Here is a tiny trained network, its code and every weight. The questions are about switching its units off for an input and a target symbol, where a switched-off unit gives its printed mean instead of its output.

import numpy as np


def w(rows, s, z=0):
    codes = np.array(rows[::2]) - 128.0
    scale = np.full(codes.shape[1], s)
    scale[-1] = z or s
    return codes * scale


def norm(h):
    return h / np.sqrt((h * h).mean(-1, keepdims=True) + 1e-5)


def f(y):
    return y / 2 * (1 + np.tanh(0.7978845608 * (y + 0.044715 * y**3)))


def softmax(a):
    e = np.exp(a - a.max(-1, keepdims=True))
    return e / e.sum(-1, keepdims=True)


def log_softmax(a):
    a = a - a.max(-1, keepdims=True)
    return a - np.log(np.exp(a).sum(-1, keepdims=True))


def net(x, mask):
    ids = ['ΓΔΘΞΣΦβζλμ'.index(c) for c in x.split()]
    T = len(ids)
    res = E[ids] + P[:T]
    r = norm(res)
    for j in range(2):
        rows = slice(3 * j, 3 * j + 3)
        q, k, v = (r @ M[0][rows].T for M in (Q, K, V))
        z = softmax(np.where(np.tri(T) > 0, q @ k.T / 3**0.5, -1e9)) @ v
        o = O[0][rows]
        res = res + np.where(mask[j], z, o[:, -1]) @ o[:, :-1]
    y = f(norm(res) @ A[0][:, :-1].T + A[0][:, -1])
    res = res + np.where(mask[2:10], y, B[0][:, -1]) @ B[0][:, :-1]
    return log_softmax(norm(res)[-1] @ U[:, :-1].T + U[:, -1])


Q, K, V, O, A, B = {}, {}, {}, {}, {}, {}
E = w([
[160,195,115,79,52,62,91],'Γ',
[104,194,52,143,96,169,110],'Δ',
[117,116,80,24,96,147,63],'Θ',
[220,153,132,86,105,36,201],'Ξ',
[254,177,52,66,138,170,173],'Σ',
[88,119,125,117,142,65,95],'Φ',
[112,177,65,99,219,131,133],'β',
[140,51,135,107,181,141,105],'ζ',
[229,102,167,117,92,107,65],'λ',
[172,213,111,35,186,107,60],'μ',
],0.0094)
P = w([
[36,111,174,130,99,172,156],'0',
[186,204,158,251,134,158,187],'1',
[163,74,46,104,110,89,117],'2',
[51,180,239,109,178,170,127],'3',
[212,184,164,222,203,135,116],'4',
[187,74,43,101,102,93,125],'5',
],0.014)
Q[0] = w([
[182,78,98,143,87,145,118],'h1',
[157,41,5,132,53,75,129],'h1',
[135,151,129,164,144,135,134],'h1',
[148,65,52,126,128,88,118],'h2',
[167,40,85,131,43,136,117],'h2',
[160,73,91,197,61,128,158],'h2',
],0.017)
K[0] = w([
[91,141,110,143,8,155,126],'h1',
[52,152,109,95,6,149,224],'h1',
[131,163,121,144,124,104,101],'h1',
[59,119,150,103,62,170,201],'h2',
[57,124,84,124,51,157,175],'h2',
[87,123,89,141,55,135,210],'h2',
],0.016)
V[0] = w([
[113,137,158,135,144,9,163],'h1',
[161,158,137,101,131,126,167],'h1',
[174,119,126,61,167,172,194],'h1',
[107,113,89,155,203,149,100],'h2',
[110,47,151,144,132,130,212],'h2',
[185,92,191,110,94,138,94],'h2',
],0.016)
O[0] = w([
[186,116,92,235,62,149,39,121],'h1',
[96,121,109,126,131,61,88,167],'h1',
[114,124,102,78,249,68,67,92],'h1',
[100,99,159,163,137,52,191,3],'h2',
[236,131,177,109,165,102,109,159],'h2',
[106,69,157,125,181,217,39,173],'h2',
],0.012,0.0036)
A[0] = w([
[134,181,173,226,136,127,123,130],'n1',
[157,118,93,199,115,89,146,79],'n2',
[170,69,62,97,136,160,76,5],'n3',
[139,91,2,105,161,107,142,156],'n4',
[127,147,84,159,217,86,135,35],'n5',
[194,99,90,143,172,56,129,69],'n6',
[113,145,142,181,134,138,206,36],'n7',
[144,145,185,86,168,125,168,113],'n8',
],0.019,0.012)
B[0] = w([
[121,55,156,112,129,94,148,255],'n1',
[107,185,104,110,206,175,124,193],'n2',
[38,82,95,140,128,71,192,169],'n3',
[135,119,182,159,127,111,107,218],'n4',
[223,129,89,92,93,155,172,176],'n5',
[40,149,150,90,96,191,92,186],'n6',
[144,95,117,124,129,127,4,158],'n7',
[125,103,88,184,147,134,119,190],'n8',
],0.022,0.0081)
U = w([
[94,112,36,177,52,161,143,110],'Γ',
[157,132,65,125,115,31,184,177],'Δ',
[167,120,104,232,199,145,122,120],'Θ',
[155,122,67,125,90,76,20,131],'Ξ',
[159,138,107,24,183,80,117,111],'Σ',
[182,191,116,148,93,174,126,254],'Φ',
[58,185,157,110,132,117,182,193],'β',
[120,147,197,116,170,224,65,67],'ζ',
[96,51,55,40,144,182,201,18],'λ',
[135,85,247,101,85,88,136,107],'μ',
],0.012,0.0066)

Each question gives the input, a string of symbols that net reads in full, and the target symbol t.
The units are the heads (3 rows each of Q, K, V and O) and the neurons (one row each of A and B). Each row of codes is followed by its name. A weight is (code - 128) times the scale printed after its matrix; where a second scale follows, it is the last column's (O, A, B and U).
mask holds one flag per unit, heads first, then neurons. A switched-off unit (its flag False) gives its mean, the last column of its rows in O or B, instead of its output. The means were averaged over made-up inputs and are rounded, as every weight is.
A unit's drop is (log p(t) with every unit on - log p(t) with that unit switched off) / (log p(t) with every unit on - log p(t) with every unit switched off).
The circuit of an input: a set's keep is (log p(t) with only the set's units on - log p(t) with every unit switched off) / (log p(t) with every unit on - log p(t) with every unit switched off). Starting from all 10 units, units are removed one at a time, each time the one whose removal leaves the highest keep (on an exact tie, the one counted first), for as long as the keep stays at least 0.8.
circuit, biggest first: the units of the circuit, biggest drop first
unit that matters most: the unit with the biggest drop
top k neurons: the k neurons with the biggest drops, biggest first
which heads matter: for each layer, one digit per head in row order, 1 if its drop is at least 0.15 and else 0, layers parted by /
input Ξ ζ Ξ Φ, target Θ: circuit, biggest first : (n8; h2)
input β Σ β Φ, target Δ: circuit, biggest first : (h2; h1; n5)
input Δ Σ Φ μ, target β: circuit, biggest first : (h2)
input β Ξ λ, target β: circuit, biggest first : (n6; h2)
input Δ Φ Γ Φ, target μ: circuit, biggest first : (n1; h1)
input Γ λ Φ Φ Θ, target β: circuit, biggest first : (h2; h1)
input ζ Δ Δ, target ζ: circuit, biggest first : (n6; h2)
input ζ Φ Δ Δ Γ β, target ζ: which heads matter : 01
input β λ Σ λ Δ β, target β: which heads matter : 01
input Θ Φ Δ Φ β, target Σ: which heads matter : 11
input λ ζ Φ Σ, target Θ: which heads matter : 00
input Δ Σ Δ, target Δ: circuit, biggest first : (h1; h2; n6)
input ζ Δ ζ, target ζ: circuit, biggest first : (h2; n6)
input Σ Δ λ Φ Φ ζ, target Σ: unit that matters most : h1
input Σ Δ λ β μ, target Δ: top 2 neurons : (n5; n6)
input Γ Φ Δ Δ, target μ: which heads matter : 10
input Θ μ λ, target Θ: circuit, biggest first : (h1; n8; n1; n4)
input λ Δ Θ Δ Δ, target Ξ: circuit, biggest first : (n7; h2)
input μ Δ β, target μ: which heads matter : 00
input Ξ μ Δ Γ λ, target μ: top 3 neurons : (n1; n2; n8)
input Δ ζ Φ λ λ Θ, target Δ: which heads matter : 11
input β Γ Φ Φ Φ Γ, target β: which heads matter : 01
